Here is a tiny trained network, its code and every weight. The questions are about switching its units off for an input and a class, where a switched-off unit gives its printed mean instead of its output.

import numpy as np


def w(rows, s, z=0):
    codes = np.array(rows[::2]) - 128.0
    scale = np.full(codes.shape[1], s)
    scale[-1] = z or s
    return codes * scale


def norm(h):
    return h / np.sqrt((h * h).mean(-1, keepdims=True) + 1e-5)


def f(y):
    return np.maximum(y, 0)


def log_softmax(a):
    a = a - a.max(-1, keepdims=True)
    return a - np.log(np.exp(a).sum(-1, keepdims=True))


def net(x, mask):
    res = np.array(x, float).reshape(1, 4) / 4 @ E
    u = 0
    for l in range(2):
        y = f(norm(res) @ A[l][:, :-1].T + A[l][:, -1])
        res = res + np.where(mask[u : u + 16], y, B[l][:, -1]) @ B[l][:, :-1]
        u += 16
    return log_softmax(norm(res)[-1] @ U[:, :-1].T + U[:, -1])


A, B = {}, {}
E = w([
[145,102,135,33,144],'x0',
[58,88,134,151,154],'x1',
[253,160,207,85,83],'x2',
[215,69,97,130,32],'x3',
],0.0047)
A[0] = w([
[173,180,88,23,173,51],'L0N0',
[131,210,95,223,163,4],'L0N1',
[107,121,119,68,85,167],'L0N2',
[121,13,27,183,59,2],'L0N3',
[160,133,32,116,98,137],'L0N4',
[147,114,49,97,82,171],'L0N5',
[179,62,57,155,174,11],'L0N6',
[137,107,50,225,38,76],'L0N7',
[126,151,166,40,69,163],'L0N8',
[50,13,96,137,188,61],'L0N9',
[9,182,148,254,162,120],'L0N10',
[77,208,147,193,102,7],'L0N11',
[18,161,116,119,234,184],'L0N12',
[153,115,233,132,24,60],'L0N13',
[78,62,156,142,154,41],'L0N14',
[182,140,178,113,166,42],'L0N15',
],0.0075,0.0034)
B[0] = w([
[49,211,157,109,254,169],'L0N0',
[159,159,211,218,99,163],'L0N1',
[117,135,210,173,114,166],'L0N2',
[47,176,42,214,60,190],'L0N3',
[120,124,116,156,142,174],'L0N4',
[83,142,102,200,144,188],'L0N5',
[86,117,137,191,113,141],'L0N6',
[39,140,135,135,130,192],'L0N7',
[208,199,122,175,187,191],'L0N8',
[156,38,108,72,152,200],'L0N9',
[185,89,201,135,105,249],'L0N10',
[130,164,197,166,143,158],'L0N11',
[164,125,168,51,102,255],'L0N12',
[212,88,66,182,141,192],'L0N13',
[132,113,112,36,152,152],'L0N14',
[112,119,63,146,87,154],'L0N15',
],0.0071,0.0068)
A[1] = w([
[153,145,206,175,11,79],'L1N0',
[62,194,125,54,207,61],'L1N1',
[67,85,172,117,123,138],'L1N2',
[135,95,146,60,171,111],'L1N3',
[118,243,65,136,132,73],'L1N4',
[100,55,168,211,210,154],'L1N5',
[58,148,81,161,94,3],'L1N6',
[173,128,144,90,226,190],'L1N7',
[179,89,80,160,165,118],'L1N8',
[23,70,11,181,104,62],'L1N9',
[220,184,105,161,128,85],'L1N10',
[57,124,134,80,200,155],'L1N11',
[101,173,84,127,147,120],'L1N12',
[156,162,103,147,1,111],'L1N13',
[132,20,108,50,102,57],'L1N14',
[183,175,201,74,75,143],'L1N15',
],0.0092,0.0034)
B[1] = w([
[117,172,218,120,129,229],'L1N0',
[129,187,109,149,88,174],'L1N1',
[179,63,104,133,124,185],'L1N2',
[132,96,51,135,104,191],'L1N3',
[156,79,129,86,58,178],'L1N4',
[163,191,140,97,132,212],'L1N5',
[71,72,105,172,136,171],'L1N6',
[88,138,79,160,89,255],'L1N7',
[86,141,113,171,203,190],'L1N8',
[31,123,129,154,81,234],'L1N9',
[148,2,53,90,185,244],'L1N10',
[171,172,149,41,44,180],'L1N11',
[95,137,207,69,118,153],'L1N12',
[54,148,108,47,164,198],'L1N13',
[195,44,142,24,64,186],'L1N14',
[86,127,131,196,179,247],'L1N15',
],0.0069,0.0057)
U = w([
[35,109,99,181,84,185],'0',
[176,112,50,167,201,158],'1',
[138,252,103,76,137,6],'2',
[137,66,142,37,79,135],'3',
[152,145,239,165,145,117],'4',
],0.018,0.0026)

Each question gives the input, the list of numbers given to net, and the class t.
The units are the neurons (one row each of A and B). Each row of codes is followed by its name. A weight is (code - 128) times the scale printed after its matrix; where a second scale follows, it is the last column's (A, B and U).
mask holds one flag per neuron, layer by layer. A switched-off neuron (its flag False) gives its mean, the last column of its row in B, instead of its output. The means were averaged over made-up inputs and are rounded, as every weight is.
A unit's drop is (log p(t) with every unit on - log p(t) with that unit switched off) / (log p(t) with every unit on - log p(t) with every unit switched off).
k most important neurons: the k neurons with the biggest drops, biggest first
k most important neurons of layer l: the k neurons of layer l with the biggest drops, biggest first
drop when u is switched off: that unit's drop, to one decimal
input [4,-7,1,-3], class 2: most important neuron of layer 0 : (L0N0)
input [3,2,1,5], class 0: 2 most important neurons : (L0N3 L0N10)
input [8,8,3,-2], class 2: 2 most important neurons of layer 1 : (L1N1 L1N10)
input [3,-4,-3,-4], class 3: 2 most important neurons : (L0N12 L0N8)
input [6,0,0,7], class 0: 2 most important neurons : (L0N10 L0N3)
input [-3,-6,-8,-1], class 4: 2 most important neurons of layer 0 : (L0N10 L0N1)
input [-6,3,-4,-2], class 4: 2 most important neurons : (L0N1 L0N10)
input [-2,-3,5,-8], class 2: 2 most important neurons : (L0N0 L0N13)
input [4,-6,2,-1], class 2: 2 most important neurons : (L0N0 L0N10)
input [-6,-3,5,-2], class 1: 3 most important neurons : (L1N10 L0N13 L0N10)
input [-8,3,-7,1], class 4: 3 most important neurons of layer 0 : (L0N10 L0N1 L0N12)
input [0,-5,2,-8], class 2: 2 most important neurons of layer 0 : (L0N0 L0N2)
input [3,-7,-7,-8], class 3: drop when L0N12 is switched off : 0.2
input [-1,2,-2,-4], class 3: most important neuron : (L0N9)
input [1,-7,-6,-2], class 3: drop when L0N8 is switched off : 0.1
input [-4,-2,3,3], class 1: 2 most important neurons of layer 0 : (L0N3 L0N13)
input [7,-1,-2,-2], class 2: drop when L0N0 is switched off : 0.4
